Here is a tiny trained network, its code and every weight. The questions are about switching its units off for an input and a target symbol, where a switched-off unit gives its printed mean instead of its output.

import numpy as np


def w(rows, s, z=0):
    codes = np.array(rows[::2]) - 128.0
    scale = np.full(codes.shape[1], s)
    scale[-1] = z or s
    return codes * scale


def f(y):
    return np.maximum(y, 0)


def softmax(a):
    e = np.exp(a - a.max(-1, keepdims=True))
    return e / e.sum(-1, keepdims=True)


def log_softmax(a):
    a = a - a.max(-1, keepdims=True)
    return a - np.log(np.exp(a).sum(-1, keepdims=True))


def net(x, mask):
    ids = ['ΘΦβγζπ'.index(c) for c in x.split()]
    T = len(ids)
    res = E[ids] + P[:T]
    r = res
    for j in range(2):
        rows = slice(3 * j, 3 * j + 3)
        q, k, v = (r @ M[0][rows].T for M in (Q, K, V))
        z = softmax(np.where(np.tri(T) > 0, q @ k.T / 3**0.5, -1e9)) @ v
        o = O[0][rows]
        res = res + np.where(mask[j], z, o[:, -1]) @ o[:, :-1]
    y = f(res @ A[0][:, :-1].T + A[0][:, -1])
    res = res + np.where(mask[2:14], y, B[0][:, -1]) @ B[0][:, :-1]
    return log_softmax(res[-1] @ U[:, :-1].T + U[:, -1])


Q, K, V, O, A, B = {}, {}, {}, {}, {}, {}
E = w([
[157,123,214,150],'Θ',
[191,185,42,126],'Φ',
[184,67,22,156],'β',
[133,140,69,229],'γ',
[65,221,108,168],'ζ',
[111,254,93,102],'π',
],0.0097)
P = w([
[89,27,220,121],'0',
[150,230,51,194],'1',
[151,240,47,188],'2',
[139,236,47,194],'3',
[140,234,38,194],'4',
[131,235,34,182],'5',
[132,246,32,203],'6',
[128,239,29,199],'7',
[133,241,30,197],'8',
[115,247,29,172],'9',
[94,253,34,176],'10',
],0.0043)
Q[0] = w([
[143,232,59,231],'h1',
[78,1,237,15],'h1',
[101,89,158,73],'h1',
[133,167,84,184],'h2',
[142,220,59,203],'h2',
[106,209,78,245],'h2',
],0.0087)
K[0] = w([
[113,63,252,122],'h1',
[115,210,2,172],'h1',
[135,165,66,152],'h1',
[119,85,181,133],'h2',
[113,73,215,93],'h2',
[76,73,241,91],'h2',
],0.009)
V[0] = w([
[122,58,89,239],'h1',
[48,210,164,52],'h1',
[232,76,102,26],'h1',
[88,153,1,172],'h2',
[217,113,79,75],'h2',
[163,161,67,61],'h2',
],0.0082)
O[0] = w([
[182,193,251,173,165],'h1',
[138,33,48,40,129],'h1',
[18,173,104,254,2],'h1',
[203,44,141,208,189],'h2',
[42,127,132,245,58],'h2',
[87,33,74,223,95],'h2',
],0.0067,0.003)
A[0] = w([
[47,172,121,129,219],'n1',
[91,124,196,177,28],'n2',
[62,100,45,89,137],'n3',
[185,156,195,157,120],'n4',
[171,123,51,78,202],'n5',
[79,133,213,182,5],'n6',
[86,93,51,103,148],'n7',
[179,103,170,27,106],'n8',
[200,177,168,127,152],'n9',
[178,85,114,145,91],'n10',
[185,76,125,174,177],'n11',
[223,174,254,177,137],'n12',
],0.0062,0.0029)
B[0] = w([
[96,186,143,174,197],'n1',
[42,168,137,95,138],'n2',
[37,6,133,58,180],'n3',
[57,26,174,49,191],'n4',
[103,91,120,41,254],'n5',
[40,110,130,79,140],'n6',
[49,94,136,143,179],'n7',
[254,154,30,152,164],'n8',
[150,109,185,109,234],'n9',
[89,136,192,106,148],'n10',
[80,151,167,153,176],'n11',
[77,4,235,87,242],'n12',
],0.0054,0.0051)
U = w([
[112,175,114,82,40],'Θ',
[154,155,58,222,223],'Φ',
[34,137,143,137,65],'β',
[167,88,204,94,206],'γ',
[253,124,78,76,3],'ζ',
[32,46,46,66,159],'π',
],0.0059,0.0021)

Each question gives the input, a string of symbols that net reads in full, and the target symbol t.
The units are the heads (3 rows each of Q, K, V and O) and the neurons (one row each of A and B). Each row of codes is followed by its name. A weight is (code - 128) times the scale printed after its matrix; where a second scale follows, it is the last column's (O, A, B and U).
mask holds one flag per unit, heads first, then neurons. A switched-off unit (its flag False) gives its mean, the last column of its rows in O or B, instead of its output. The means were averaged over made-up inputs and are rounded, as every weight is.
A unit's drop is (log p(t) with every unit on - log p(t) with that unit switched off) / (log p(t) with every unit on - log p(t) with every unit switched off).
The circuit of an input: a set's keep is (log p(t) with only the set's units on - log p(t) with every unit switched off) / (log p(t) with every unit on - log p(t) with every unit switched off). Starting from the 12 units with the biggest drops (on a tie, the unit counted first), units are removed one at a time, each time the one whose removal leaves the highest keep (on an exact tie, the one counted first), for as long as the keep stays at least 0.8.
circuit, biggest first: the units of the circuit, biggest drop first
k most important neurons: the k neurons with the biggest drops, biggest first
heads that matter: for each layer, one digit per head in row order, 1 if its drop is at least 0.15 and else 0, layers parted by /
drop of u: that unit's drop, to one decimal
input γ Φ π π Φ Φ, target γ: heads that matter	10
input π Φ π γ, target π: heads that matter	10
input β ζ γ γ ζ, target β: heads that matter	10
input γ ζ β, target γ: circuit, biggest first	(h1, n12, h2)
input Φ γ ζ π π γ γ γ ζ β, target Φ: circuit, biggest first	(h2, h1, n12)
input Φ Φ π β β β, target Φ: circuit, biggest first	(h1, h2, n12)
input γ γ ζ Φ π π ζ ζ, target γ: heads that matter	11
input ζ γ β, target ζ: 2 most important neurons	(n8, n12)
input π γ β π π π ζ ζ, target π: drop of n3	0.2
input γ π γ β π β, target γ: drop of h1	1.1
input π Φ γ β, target π: drop of n3	0.2
input ζ Φ π π π ζ γ Φ, target ζ: most important neuron	(n8)
